Here is a tiny trained network, its code and every weight. The questions are about switching its units off for an input and a class, where a switched-off unit gives its printed mean instead of its output.

import numpy as np


def w(rows, s, z=0):
    codes = np.array(rows[::2]) - 128.0
    scale = np.full(codes.shape[1], s)
    scale[-1] = z or s
    return codes * scale


def f(y):
    return np.maximum(y, 0)


def log_softmax(a):
    a = a - a.max(-1, keepdims=True)
    return a - np.log(np.exp(a).sum(-1, keepdims=True))


def net(x, mask):
    res = np.array(x, float).reshape(1, 3) / 4 @ E
    y = f(res @ A[0][:, :-1].T + A[0][:, -1])
    res = res + np.where(mask, y, B[0][:, -1]) @ B[0][:, :-1]
    return log_softmax(res[-1] @ U[:, :-1].T + U[:, -1])


A, B = {}, {}
E = w([
[98,59,24,196],'x0',
[9,100,124,39],'x1',
[180,2,176,106],'x2',
],0.009)
A[0] = w([
[173,163,108,192,59],'neuron 1',
[10,128,164,89,89],'neuron 2',
[150,69,171,154,101],'neuron 3',
[137,109,90,156,88],'neuron 4',
[196,61,173,110,97],'neuron 5',
[65,132,127,98,19],'neuron 6',
[48,62,61,174,3],'neuron 7',
[205,176,107,173,88],'neuron 8',
[147,76,136,80,45],'neuron 9',
[137,62,154,143,112],'neuron 10',
[90,112,73,181,144],'neuron 11',
[150,114,29,164,72],'neuron 12',
[167,160,201,44,13],'neuron 13',
[172,133,169,193,88],'neuron 14',
[164,136,148,181,96],'neuron 15',
[99,233,65,158,114],'neuron 16',
[208,111,154,196,93],'neuron 17',
[107,111,106,89,71],'neuron 18',
[143,102,129,166,89],'neuron 19',
[169,62,105,100,38],'neuron 20',
[61,114,124,114,63],'neuron 21',
[146,211,158,40,42],'neuron 22',
[128,90,10,162,168],'neuron 23',
[56,199,85,136,40],'neuron 24',
[167,191,206,102,41],'neuron 25',
[154,54,161,101,118],'neuron 26',
],0.013,0.0042)
B[0] = w([
[117,80,65,102,201],'neuron 1',
[101,64,48,147,254],'neuron 2',
[153,177,134,175,206],'neuron 3',
[162,91,169,92,170],'neuron 4',
[152,152,87,155,241],'neuron 5',
[87,77,88,148,181],'neuron 6',
[190,58,181,114,224],'neuron 7',
[73,54,47,110,221],'neuron 8',
[137,147,73,200,187],'neuron 9',
[150,164,119,224,206],'neuron 10',
[154,132,183,119,208],'neuron 11',
[192,77,220,93,207],'neuron 12',
[175,80,172,112,222],'neuron 13',
[87,66,90,88,204],'neuron 14',
[72,62,78,64,189],'neuron 15',
[171,197,84,254,235],'neuron 16',
[81,101,91,112,242],'neuron 17',
[71,47,89,72,167],'neuron 18',
[127,104,140,129,168],'neuron 19',
[147,166,121,182,192],'neuron 20',
[124,109,91,114,187],'neuron 21',
[249,103,143,113,220],'neuron 22',
[176,146,195,102,253],'neuron 23',
[188,133,100,147,204],'neuron 24',
[223,94,153,102,213],'neuron 25',
[136,173,74,223,233],'neuron 26',
],0.0078,0.0088)
U = w([
[149,189,53,244,87],'0',
[48,10,1,21,96],'1',
[187,80,216,41,105],'2',
[102,143,118,115,246],'3',
[37,187,203,49,98],'4',
],0.0099,0.013)

Each question gives the input, the list of numbers given to net, and the class t.
The units are the neurons (one row each of A and B). Each row of codes is followed by its name. A weight is (code - 128) times the scale printed after its matrix; where a second scale follows, it is the last column's (A, B and U).
mask holds one flag per neuron, in row order. A switched-off neuron (its flag False) gives its mean, the last column of its row in B, instead of its output. The means were averaged over made-up inputs and are rounded, as every weight is.
A unit's drop is (log p(t) with every unit on - log p(t) with that unit switched off) / (log p(t) with every unit on - log p(t) with every unit switched off).
top k neurons: the k neurons with the biggest drops, biggest first
drop when u is switched off: that unit's drop, to one decimal
input [3,-8,-5], class 1: top neuron	(neuron 8)
input [6,-7,-6], class 1: top 3 neurons	(neuron 8; neuron 1; neuron 15)
input [-2,8,-8], class 0: top 3 neurons	(neuron 16; neuron 24; neuron 8)
input [-8,-4,-6], class 2: top 2 neurons	(neuron 25; neuron 22)
input [-7,-5,8], class 0: top 2 neurons	(neuron 26; neuron 5)
input [-6,-5,-2], class 2: top 3 neurons	(neuron 25; neuron 2; neuron 22)
input [-5,0,-4], class 2: top 2 neurons	(neuron 26; neuron 22)
input [4,8,8], class 0: top 2 neurons	(neuron 26; neuron 10)
input [8,6,-5], class 2: drop when neuron 24 is switched off	0.0
input [0,1,2], class 3: drop when neuron 20 is switched off	0.1
input [1,-8,7], class 1: drop when neuron 17 is switched off	0.8
input [8,6,4], class 2: drop when neuron 7 is switched off	0.2
